Below is a small trained network, with its code and all its weights. Each question gives an input and a target symbol and asks what happens when units are switched off, that is, made to give their printed mean instead of their output.

import numpy as np


def w(rows, s, z=0):
    codes = np.array(rows[::2]) - 128.0
    scale = np.full(codes.shape[1], s)
    scale[-1] = z or s
    return codes * scale


def f(y):
    return y / 2 * (1 + np.tanh(0.7978845608 * (y + 0.044715 * y**3)))


def softmax(a):
    e = np.exp(a - a.max(-1, keepdims=True))
    return e / e.sum(-1, keepdims=True)


def log_softmax(a):
    a = a - a.max(-1, keepdims=True)
    return a - np.log(np.exp(a).sum(-1, keepdims=True))


def net(x, mask):
    ids = ['αδημξπσφω'.index(c) for c in x.split()]
    T = len(ids)
    res = E[ids] + P[:T]
    u = 0
    for l in range(3):
        r = res
        for j in range(2):
            rows = slice(2 * j, 2 * j + 2)
            q, k, v = (r @ M[l][rows].T for M in (Q, K, V))
            z = softmax(np.where(np.tri(T) > 0, q @ k.T / 2**0.5, -1e9)) @ v
            o = O[l][rows]
            res = res + np.where(mask[u + j], z, o[:, -1]) @ o[:, :-1]
        u += 2
        y = f(res @ A[l][:, :-1].T + A[l][:, -1])
        res = res + np.where(mask[u : u + 4], y, B[l][:, -1]) @ B[l][:, :-1]
        u += 4
    return log_softmax(res[-1] @ U[:, :-1].T + U[:, -1])


Q, K, V, O, A, B = {}, {}, {}, {}, {}, {}
E = w([
[128,141,63,196,119,171,148,191,172,79,159],'α',
[147,134,113,153,80,254,127,117,193,159,63],'δ',
[105,81,116,138,135,104,177,120,89,193,74],'η',
[126,140,205,199,148,98,70,120,143,87,58],'μ',
[184,121,126,62,95,58,105,131,210,185,89],'ξ',
[85,145,120,189,116,176,125,37,134,37,167],'π',
[99,123,129,109,170,184,65,175,139,62,80],'σ',
[70,77,139,141,55,122,61,102,115,157,134],'φ',
[119,199,168,117,118,181,164,112,125,146,150],'ω',
],0.018)
P = w([
[2,255,110,55,100,45,216,190,145,103,116],'0',
[245,67,126,151,125,153,86,53,123,164,133],'1',
[198,76,138,166,129,129,146,97,161,144,163],'2',
[157,80,138,174,124,116,175,113,167,123,169],'3',
[147,70,148,186,120,136,189,127,207,115,171],'4',
[135,88,154,195,94,118,206,132,204,95,180],'5',
],0.0055)
Q[0] = w([
[135,148,101,90,151,115,113,97,88,157,144],'L0H0',
[128,141,152,103,124,169,148,136,102,125,154],'L0H0',
[84,119,153,166,11,134,131,114,184,158,109],'L0H1',
[105,112,138,112,146,137,141,120,124,137,129],'L0H1',
],0.012)
K[0] = w([
[214,127,228,136,118,93,68,76,168,86,149],'L0H0',
[117,79,166,151,171,192,118,127,48,145,184],'L0H0',
[61,131,76,91,205,84,254,111,50,154,42],'L0H1',
[197,109,113,80,115,161,143,117,131,166,126],'L0H1',
],0.0058)
V[0] = w([
[170,103,181,117,151,122,86,47,143,71,132],'L0H0',
[161,149,128,188,90,185,2,147,140,108,193],'L0H0',
[92,95,149,129,196,106,169,173,82,172,101],'L0H1',
[145,13,106,189,251,155,148,38,122,215,124],'L0H1',
],0.0053)
O[0] = w([
[170,110,217,70,64,73,157,115,153,125,72,89],'L0H0',
[254,113,143,105,99,200,74,131,43,179,82,162],'L0H0',
[63,171,86,160,144,60,189,139,88,128,82,131],'L0H1',
[203,125,181,130,80,72,203,169,53,67,101,2],'L0H1',
],0.0069,0.0026)
A[0] = w([
[120,17,105,169,184,129,129,142,120,176,183,254],'L0N0',
[113,147,143,105,161,201,97,99,118,50,169,66],'L0N1',
[115,213,125,48,160,114,183,120,168,157,254,174],'L0N2',
[173,96,153,161,93,67,200,159,20,97,137,51],'L0N3',
],0.0066,0.00093)
B[0] = w([
[157,155,137,146,17,88,93,113,39,71,105,253],'L0N0',
[140,82,148,119,121,103,186,118,160,48,39,223],'L0N1',
[160,121,116,85,219,175,168,79,106,110,255,156],'L0N2',
[174,125,89,133,248,127,243,173,166,170,80,192],'L0N3',
],0.0078,0.0027)
Q[1] = w([
[180,129,126,147,167,106,255,158,126,126,63],'L1H0',
[103,143,140,120,122,96,149,130,128,186,148],'L1H0',
[134,82,106,145,156,28,194,135,97,151,135],'L1H1',
[145,167,178,186,154,201,162,140,151,74,132],'L1H1',
],0.0095)
K[1] = w([
[88,188,27,126,194,136,162,142,164,156,124],'L1H0',
[133,102,110,130,107,104,156,118,96,174,106],'L1H0',
[43,255,113,97,143,120,114,95,171,134,154],'L1H1',
[152,124,121,168,188,180,188,143,83,137,82],'L1H1',
],0.0096)
V[1] = w([
[143,99,46,97,213,45,99,177,247,58,181],'L1H0',
[198,129,120,88,39,210,49,177,198,105,55],'L1H0',
[213,202,172,166,159,236,101,123,205,5,205],'L1H1',
[166,4,63,110,78,195,64,91,93,72,229],'L1H1',
],0.0039)
O[1] = w([
[123,183,62,91,41,86,180,68,203,98,75,77],'L1H0',
[155,139,57,46,177,134,175,68,105,218,172,200],'L1H0',
[97,209,127,80,110,176,89,90,54,244,49,124],'L1H1',
[106,204,107,58,50,3,138,203,124,61,116,252],'L1H1',
],0.0063,0.0022)
A[1] = w([
[77,192,159,138,132,83,37,122,80,223,55,103],'L1N0',
[200,90,139,109,107,153,124,53,70,253,109,131],'L1N1',
[183,54,221,141,210,149,98,63,126,83,116,200],'L1N2',
[159,105,172,120,138,82,195,185,77,119,127,6],'L1N3',
],0.0059,0.0018)
B[1] = w([
[115,168,246,135,100,98,129,253,161,117,128,242],'L1N0',
[32,121,227,198,131,155,207,109,181,151,172,252],'L1N1',
[222,140,88,203,76,184,86,135,162,136,103,233],'L1N2',
[75,93,26,87,115,120,129,233,115,92,150,158],'L1N3',
],0.0067,0.0039)
Q[2] = w([
[203,68,97,183,99,126,254,231,182,97,83],'L2H0',
[159,206,66,169,99,133,116,128,130,125,116],'L2H0',
[93,81,163,70,137,97,122,156,77,215,223],'L2H1',
[73,99,149,98,113,125,29,104,104,141,193],'L2H1',
],0.0072)
K[2] = w([
[2,162,23,133,219,130,148,163,72,108,82],'L2H0',
[196,183,79,181,108,155,131,134,86,124,105],'L2H0',
[85,166,118,80,104,154,42,76,204,161,193],'L2H1',
[158,81,176,113,91,146,41,183,124,139,238],'L2H1',
],0.0073)
V[2] = w([
[38,151,254,24,248,89,113,170,182,105,97],'L2H0',
[74,122,249,164,141,3,188,94,62,216,80],'L2H0',
[29,77,126,205,209,126,220,110,162,176,219],'L2H1',
[162,163,248,181,55,216,209,50,95,246,61],'L2H1',
],0.0044)
O[2] = w([
[139,63,221,28,226,37,120,161,205,52,217,242],'L2H0',
[76,102,166,99,213,185,161,88,48,85,91,250],'L2H0',
[58,68,148,154,112,94,135,88,55,190,254,252],'L2H1',
[70,179,65,152,198,55,99,98,152,214,111,175],'L2H1',
],0.007,0.002)
A[2] = w([
[118,44,60,100,172,25,160,176,136,164,132,166],'L2N0',
[96,78,253,114,188,140,196,78,106,77,173,16],'L2N1',
[137,203,117,73,151,116,205,88,66,170,154,6],'L2N2',
[87,150,129,24,106,182,125,206,147,153,70,151],'L2N3',
],0.0063,0.0021)
B[2] = w([
[227,140,208,104,83,133,181,105,125,94,140,202],'L2N0',
[116,161,41,58,121,89,69,144,128,130,127,254],'L2N1',
[198,179,94,142,118,210,99,161,80,69,166,144],'L2N2',
[107,1,80,154,187,155,98,129,96,169,117,200],'L2N3',
],0.0078,0.0069)
U = w([
[158,193,11,170,64,61,118,234,157,185,159,58],'α',
[162,201,98,100,180,154,98,125,46,132,204,175],'δ',
[47,68,159,112,6,63,49,141,51,148,171,252],'η',
[52,66,119,186,124,171,182,122,144,234,173,35],'μ',
[62,201,136,112,79,131,191,2,127,49,53,129],'ξ',
[150,65,48,68,191,125,79,177,129,122,97,109],'π',
[229,114,134,98,104,65,140,89,172,191,195,110],'σ',
[188,123,173,142,94,191,191,183,92,91,133,119],'φ',
[112,247,207,193,152,75,110,229,191,108,124,115],'ω',
],0.0051,0.0033)

Each question gives the input, a string of symbols that net reads in full, and the target symbol t.
The units are the heads (2 rows each of Q, K, V and O) and the neurons (one row each of A and B). Each row of codes is followed by its name. A weight is (code - 128) times the scale printed after its matrix; where a second scale follows, it is the last column's (O, A, B and U).
mask holds one flag per unit, layer by layer, with each layer's heads first. A switched-off unit (its flag False) gives its mean, the last column of its rows in O or B, instead of its output. The means were averaged over made-up inputs and are rounded, as every weight is.
A unit's drop is (log p(t) with every unit on - log p(t) with that unit switched off) / (log p(t) with every unit on - log p(t) with every unit switched off).
The circuit of an input: a set's keep is (log p(t) with only the set's units on - log p(t) with every unit switched off) / (log p(t) with every unit on - log p(t) with every unit switched off). Starting from the 12 units with the biggest drops (on a tie, the unit counted first), units are removed one at a time, each time the one whose removal leaves the highest keep (on an exact tie, the one counted first), for as long as the keep stays at least 0.8.
circuit, biggest first: the units of the circuit, biggest drop first
top k neurons: the k neurons with the biggest drops, biggest first
k most important neurons of layer l: the k neurons of layer l with the biggest drops, biggest first
input φ μ η α, target φ: top 3 neurons => [L1N3; L0N3; L1N1]
input π μ φ φ η α, target π: top 3 neurons => [L0N3; L2N1; L1N3]
input σ σ ξ φ ξ η, target σ: circuit, biggest first => [L2N0; L2H0; L0H1]
input ω σ σ π η, target ω: top neuron => [L0N2]
input μ σ φ μ η μ, target μ: circuit, biggest first => [L1H1; L2H1; L0H1; L0N3]
input σ φ φ φ η φ, target σ: circuit, biggest first => [L0H1; L0N3; L2N0; L2H0]
input ω π φ π α, target α: 2 most important neurons of layer 1 => [L1N1; L1N0]
input μ π ω σ φ η, target μ: circuit, biggest first => [L1H1; L0H1; L2H1; L0N3]
input μ η φ ω, target μ: circuit, biggest first => [L1H1; L0N3; L2H1; L0H1]
input ω φ η φ φ, target ω: top 2 neurons => [L0N3; L0N2]
input ξ φ α η σ, target ξ: 3 most important neurons of layer 0 => [L0N1; L0N2; L0N0]
input π η ω δ, target π: top 2 neurons => [L0N3; L1N3]
input φ ξ φ ω, target δ: top 3 neurons => [L0N2; L2N2; L2N1]
input η σ φ φ δ, target η: top neuron => [L2N1]
input μ η φ, target μ: circuit, biggest first => [L0H1; L1H1; L2H1; L0N3]
input π φ δ φ ξ ω, target δ: top 2 neurons => [L2N2; L0N2]
input π φ μ η, target π: top 4 neurons => [L0N3; L1N3; L2N1; L2N3]
input α δ σ σ α σ, target π: circuit, biggest first => [L2N3; L1H1; L2H1; L1N1]
input δ η σ μ, target δ: top 3 neurons => [L0N3; L1N1; L0N0]
input φ φ δ σ μ α, target α: 2 most important neurons of layer 1 => [L1N1; L1N0]
input φ σ π η π φ, target φ: top 3 neurons => [L0N3; L1N3; L2N0]
input δ μ η π π, target δ: top 4 neurons => [L1N1; L0N3; L0N0; L2N1]
input φ π φ η μ μ, target φ: top 4 neurons => [L1N3; L1N2; L0N3; L1N1]
input ξ σ π δ η α, target ξ: 2 most important neurons of layer 0 => [L0N3; L0N2]
input φ σ σ η ξ, target φ: 2 most important neurons of layer 2 => [L2N0; L2N1]
input φ π η σ, target φ: 3 most important neurons of layer 1 => [L1N2; L1N3; L1N1]
